Below is a small trained network, with its code and all its weights. Each question gives an input and a class and asks what happens when units are switched off, that is, made to give their printed mean instead of their output.

import numpy as np


def w(rows, s, z=0):
    codes = np.array(rows[::2]) - 128.0
    scale = np.full(codes.shape[1], s)
    scale[-1] = z or s
    return codes * scale


def norm(h):
    return h / np.sqrt((h * h).mean(-1, keepdims=True) + 1e-5)


def f(y):
    return np.maximum(y, 0)


def log_softmax(a):
    a = a - a.max(-1, keepdims=True)
    return a - np.log(np.exp(a).sum(-1, keepdims=True))


def net(x, mask):
    res = np.array(x, float).reshape(1, 4) / 4 @ E
    u = 0
    for l in range(2):
        y = f(norm(res) @ A[l][:, :-1].T + A[l][:, -1])
        res = res + np.where(mask[u : u + 4], y, B[l][:, -1]) @ B[l][:, :-1]
        u += 4
    return log_softmax(norm(res)[-1] @ U[:, :-1].T + U[:, -1])


A, B = {}, {}
E = w([
[132,98,215,188,186,130,159,254,150,67,170,201],'x0',
[174,125,182,167,64,173,148,77,167,133,175,183],'x1',
[179,150,219,86,76,168,105,211,193,95,145,74],'x2',
[157,169,52,165,118,65,53,126,144,160,115,133],'x3',
],0.006)
A[0] = w([
[176,129,32,167,145,162,183,58,129,209,148,189,132],'L0N1',
[54,215,83,25,121,91,63,40,90,156,51,56,24],'L0N2',
[56,195,97,98,171,56,164,253,11,171,76,118,26],'L0N3',
[55,45,73,199,44,128,134,35,91,243,87,80,6],'L0N4',
],0.0039,0.0025)
B[0] = w([
[98,154,59,176,24,89,71,93,200,13,121,178,239],'L0N1',
[134,254,120,107,145,170,246,96,125,88,221,64,254],'L0N2',
[33,49,56,196,124,51,143,92,239,106,95,222,221],'L0N3',
[70,81,175,50,187,71,69,207,210,128,42,200,220],'L0N4',
],0.0073,0.0038)
A[1] = w([
[123,107,47,149,174,14,81,137,190,111,41,117,177],'L1N1',
[106,159,175,164,186,83,65,253,146,152,160,173,77],'L1N2',
[153,132,88,103,119,173,147,73,79,194,157,64,8],'L1N3',
[164,123,135,101,67,189,48,143,156,117,91,98,170],'L1N4',
],0.0071,0.0014)
B[1] = w([
[66,133,133,102,168,34,133,177,192,171,8,222,254],'L1N1',
[138,233,97,1,91,132,151,12,111,128,166,95,204],'L1N2',
[156,158,107,79,135,151,227,104,167,108,190,124,148],'L1N3',
[63,96,76,177,168,96,114,183,50,117,114,154,179],'L1N4',
],0.008,0.009)
U = w([
[129,33,187,170,137,192,159,217,98,133,112,82,53],'0',
[75,136,79,117,145,74,135,115,165,146,38,187,183],'1',
[193,56,140,165,158,136,78,86,94,217,131,76,5],'2',
[218,134,104,194,141,147,126,109,77,154,130,65,19],'3',
[169,199,167,77,130,176,207,114,114,114,205,109,229],'4',
[153,125,113,254,68,135,66,125,72,103,185,171,170],'5',
],0.0096,0.0031)

Each question gives the input, the list of numbers given to net, and the class t.
The units are the neurons (one row each of A and B). Each row of codes is followed by its name. A weight is (code - 128) times the scale printed after its matrix; where a second scale follows, it is the last column's (A, B and U).
mask holds one flag per neuron, layer by layer. A switched-off neuron (its flag False) gives its mean, the last column of its row in B, instead of its output. The means were averaged over made-up inputs and are rounded, as every weight is.
A unit's drop is (log p(t) with every unit on - log p(t) with that unit switched off) / (log p(t) with every unit on - log p(t) with every unit switched off).
The circuit of an input: a set's keep is (log p(t) with only the set's units on - log p(t) with every unit switched off) / (log p(t) with every unit on - log p(t) with every unit switched off). Starting from all 8 units, units are removed one at a time, each time the one whose removal leaves the highest keep (on an exact tie, the one counted first), for as long as the keep stays at least 0.8.
units of the circuit, in order: the units of the circuit, biggest drop first
k most important neurons: the k neurons with the biggest drops, biggest first
top k neurons in layer l: the k neurons of layer l with the biggest drops, biggest first
drop when u is switched off: that unit's drop, to one decimal
input [4,3,-5,-8], class 4: units of the circuit, in order => L1N1
input [-2,5,3,-2], class 5: 4 most important neurons => L0N2, L1N1, L1N4, L1N2
input [1,6,2,-8], class 0: 3 most important neurons => L1N2, L0N2, L1N3
input [-6,7,7,3], class 5: units of the circuit, in order => L1N1, L1N4
input [4,5,7,7], class 4: units of the circuit, in order => L1N2, L1N1
input [0,6,7,0], class 5: units of the circuit, in order => L1N1, L1N4, L0N2
input [7,8,5,7], class 4: top 2 neurons in layer 1 => L1N2, L1N1
input [8,7,-8,-7], class 5: units of the circuit, in order => L1N1, L0N2
input [-1,6,7,-1], class 5: units of the circuit, in order => L1N1, L1N4, L0N2
input [-8,8,8,6], class 5: units of the circuit, in order => L1N1, L1N4
input [0,8,-3,0], class 5: 3 most important neurons => L0N3, L1N1, L1N2
input [-2,6,8,-6], class 0: 2 most important neurons => L1N2, L0N2
input [2,8,8,-7], class 0: units of the circuit, in order => L1N2, L0N2, L0N4
input [3,-4,5,-1], class 4: units of the circuit, in order => L0N4, L1N1
input [2,3,6,3], class 4: 3 most important neurons => L1N2, L1N1, L0N1
input [5,-1,-4,-6], class 4: top neuron in layer 1 => L1N1
input [-8,6,4,0], class 4: top 2 neurons in layer 0 => L0N2, L0N3
input [-1,3,8,0], class 5: top 2 neurons in layer 0 => L0N2, L0N4
input [7,2,-3,-3], class 4: 2 most important neurons => L1N1, L1N2
input [0,4,2,3], class 5: most important neuron => L0N4
input [-7,-2,1,4], class 4: 4 most important neurons => L0N2, L0N3, L1N3, L1N1
input [1,3,7,4], class 5: top 2 neurons in layer 0 => L0N4, L0N2
input [3,8,-4,2], class 5: top 2 neurons in layer 0 => L0N4, L0N3
input [-4,-4,7,-3], class 4: drop when L1N1 is switched off => 0.1
input [6,2,2,2], class 4: drop when L1N4 is switched off => 0.0
input [7,2,3,-1], class 4: drop when L1N2 is switched off => 0.1
